Here is a tiny trained network, its code and every weight. The questions are about switching its units off for an input and a class, where a switched-off unit gives its printed mean instead of its output.

import numpy as np


def w(rows, s, z=0):
    codes = np.array(rows[::2]) - 128.0
    scale = np.full(codes.shape[1], s)
    scale[-1] = z or s
    return codes * scale


def f(y):
    return y / 2 * (1 + np.tanh(0.7978845608 * (y + 0.044715 * y**3)))


def log_softmax(a):
    a = a - a.max(-1, keepdims=True)
    return a - np.log(np.exp(a).sum(-1, keepdims=True))


def net(x, mask):
    res = np.array(x, float).reshape(1, 8) / 4 @ E
    y = f(res @ A[0][:, :-1].T + A[0][:, -1])
    res = res + np.where(mask, y, B[0][:, -1]) @ B[0][:, :-1]
    return log_softmax(res[-1] @ U[:, :-1].T + U[:, -1])


A, B = {}, {}
E = w([
[143,140,150,131,131,143,133,133],'x0',
[154,151,132,142,147,144,143,132],'x1',
[134,131,108,128,139,122,141,132],'x2',
[34,90,198,214,70,139,255,70],'x3',
[222,64,171,161,159,70,118,35],'x4',
[123,135,140,131,113,128,105,122],'x5',
[133,134,150,122,123,142,124,121],'x6',
[53,212,189,80,208,69,133,73],'x7',
],0.0073)
A[0] = w([
[182,69,166,180,172,27,121,64,161],'N1',
[239,47,167,156,128,65,133,44,54],'N2',
[21,212,97,123,123,180,137,196,69],'N3',
[209,77,74,158,64,195,142,145,140],'N4',
[57,254,165,115,231,79,131,91,77],'N5',
[57,97,176,232,113,135,234,53,65],'N6',
[173,111,140,139,144,94,103,10,102],'N7',
[112,88,110,177,103,90,81,157,218],'N8',
[171,111,148,168,128,54,132,102,124],'N9',
[202,169,92,72,206,89,39,153,2],'N10',
[62,178,174,111,108,160,109,204,139],'N11',
[138,147,180,158,121,151,132,89,25],'N12',
[164,175,67,75,179,115,46,114,82],'N13',
[195,124,152,142,164,34,123,10,52],'N14',
[27,202,111,112,128,203,131,193,74],'N15',
[184,70,212,154,179,66,110,74,115],'N16',
[29,212,163,36,247,58,137,34,76],'N17',
[66,133,176,234,111,115,254,85,65],'N18',
],0.0063,0.0018)
B[0] = w([
[74,175,49,81,107,182,205,156,204],'N1',
[52,208,42,86,114,198,207,141,207],'N2',
[70,159,50,26,173,138,172,139,196],'N3',
[158,95,142,185,73,181,129,201,201],'N4',
[144,22,148,202,25,166,192,243,226],'N5',
[209,109,170,152,217,44,29,60,235],'N6',
[92,177,79,39,165,141,193,135,178],'N7',
[139,142,155,168,84,142,154,170,151],'N8',
[68,162,122,111,94,147,146,138,157],'N9',
[166,130,187,104,207,12,81,76,224],'N10',
[34,196,57,26,136,194,140,110,172],'N11',
[123,120,117,93,136,104,121,114,132],'N12',
[190,101,205,138,159,56,94,94,207],'N13',
[54,186,59,65,97,187,190,130,198],'N14',
[78,183,59,40,198,144,177,140,194],'N15',
[78,153,55,45,141,156,145,104,194],'N16',
[247,42,254,200,48,210,193,191,254],'N17',
[178,141,206,108,204,44,44,55,229],'N18',
],0.0062,0.0072)
U = w([
[56,174,89,83,189,186,181,101,101],'0',
[200,139,208,122,239,2,32,27,14],'1',
[172,62,186,210,87,226,172,162,252],'2',
],0.0074,0.0021)

Each question gives the input, the list of numbers given to net, and the class t.
The units are the neurons (one row each of A and B). Each row of codes is followed by its name. A weight is (code - 128) times the scale printed after its matrix; where a second scale follows, it is the last column's (A, B and U).
mask holds one flag per neuron, in row order. A switched-off neuron (its flag False) gives its mean, the last column of its row in B, instead of its output. The means were averaged over made-up inputs and are rounded, as every weight is.
A unit's drop is (log p(t) with every unit on - log p(t) with that unit switched off) / (log p(t) with every unit on - log p(t) with every unit switched off).
The circuit of an input: a set's keep is (log p(t) with only the set's units on - log p(t) with every unit switched off) / (log p(t) with every unit on - log p(t) with every unit switched off). Starting from the 12 units with the biggest drops (on a tie, the unit counted first), units are removed one at a time, each time the one whose removal leaves the highest keep (on an exact tie, the one counted first), for as long as the keep stays at least 0.8.
units of the circuit, in order: the units of the circuit, biggest drop first
unit that matters most: the unit with the biggest drop
k most important neurons: the k neurons with the biggest drops, biggest first
drop of u: that unit's drop, to one decimal
input [8,-6,-4,-5,7,-3,0,8], class 2: units of the circuit, in order : (N17)
input [8,6,-8,7,8,-7,0,1], class 0: 2 most important neurons : (N2; N1)
input [-1,4,-4,-2,6,0,-7,-5], class 0: units of the circuit, in order : (N17; N2)
input [4,-3,-5,-8,-6,7,7,6], class 1: 2 most important neurons : (N10; N13)
input [3,-1,-3,8,2,-6,-1,6], class 1: 2 most important neurons : (N18; N6)
input [-5,1,7,6,5,-1,-6,0], class 1: 2 most important neurons : (N6; N18)
input [7,7,-2,8,-4,-8,-7,6], class 1: 2 most important neurons : (N18; N6)
input [0,1,3,-7,-5,-6,2,2], class 1: 2 most important neurons : (N10; N13)
input [-7,6,1,5,3,-5,8,1], class 1: 2 most important neurons : (N6; N18)
input [-8,-1,5,8,8,-7,8,-1], class 0: 3 most important neurons : (N2; N1; N14)
input [-7,-3,2,3,-1,-7,6,5], class 2: 3 most important neurons : (N17; N5; N10)
input [-3,0,5,3,-7,4,1,-6], class 0: drop of N11 : 0.1
input [0,-6,-3,-3,5,-5,5,6], class 2: drop of N11 : 0.1
input [6,-1,3,-7,8,-1,-2,-5], class 0: drop of N2 : 0.3
input [1,2,-4,-6,-6,6,-7,8], class 2: drop of N17 : 0.9
input [1,-2,0,1,0,-3,8,3], class 2: unit that matters most : N10
